Read these off the array that follows.
1) Report the entry directly above 2.07.
2) Report the largest entry in the first row.
3) Report the last entry, reading row by row.
4) Report the third-last entry, reading row by row.
5) Report the top entry of the column that holds the smallest entry.
6) Report the entry directly above -0.47.
7) Report the centre entry.
8) Report the last entry in the row that holds the smallest entry.
[[ 0.61 -0.75  0.20  1.97  0.66]
 [ 1.57  0.00  0.29 -0.22  2.33]
 [ 0.47  0.80  0.00  1.23 -0.36]
 [ 2.07  0.39  1.03  1.52  1.08]
 [ 1.26 -0.70  0.41  1.27  1.29]
 [ 0.67  0.67  0.90 -0.83  2.31]
 [ 1.18  2.03  0.66 -0.02  2.10]
 [-1.45  1.08  0.34 -1.26 -0.47]
 [ 1.36  0.02 -0.51  0.19  0.03]]
1) 0.47
2) 1.97
3) 0.03
4) -0.51
5) 0.61
6) 2.10
7) 0.41
8) -0.47

Questions about the grid below.
1) Find the last entry of the largest entry's row.
2) Find the entry in the top-left corner.
3) Find the bottom entry of the column that holds the smallest entry.
4) Find the third entry on the main diagonal.
5) Find the fifth entry in reading order.
6) Find the smallest entry in the first column.
7) Find the entry just left of the smallest entry.
8) Find the entry just left of 44.
[[ 79 -42 -51 -79 -19 -18  69 -24  47]
 [ 12  76  37  32 -75   0 -15 -21 -37]
 [-62 -52 -37 -38 -21  61  63 -47  17]
 [-75  37 -42  13 -67 -25 -22   7 -75]
 [-65  -6   0 -43  60 -40  38 -53  75]
 [-65  76  29  38   4 -25   0  63 -56]
 [-48   3 -56 -56 -23  51  54  67  20]
 [  6 -49  43 -45  51  39 -71 -78   6]
 [ 33  50  65 -36 -49 -71 -45  66  50]
 [-56 -65  42  38 -74 -50 -59  41 -20]
 [-57 -76  31 -16 -34 -48  44  11  -2]
 [-41  33 -19  54 -62  51 -17  55  12]
 [-11  50 -62  53 -31 -20 -22   8 -11]
 [-59 -45 -68 -24 -68   9 -46 -46 -14]
 [ 13 -71 -23  33   3  45  62 -41 -54]
 [-59  50 -51  37 -23 -74  61   0  39]]
1) 47
2) 79
3) 37
4) -37
5) -19
6) -75
7) -51
8) -48

A =
[[-11  50  60 -62  79]
 [-11 -63 -58  77 -69]]
The top entry of the column that holds the smallest entry -> 79
Read off the 1st entry, reading row by row.
Answer: -11
Read off the entry directly below the largest entry.
Answer: -69
The entry directly above 77: -62
The second largest entry is 77
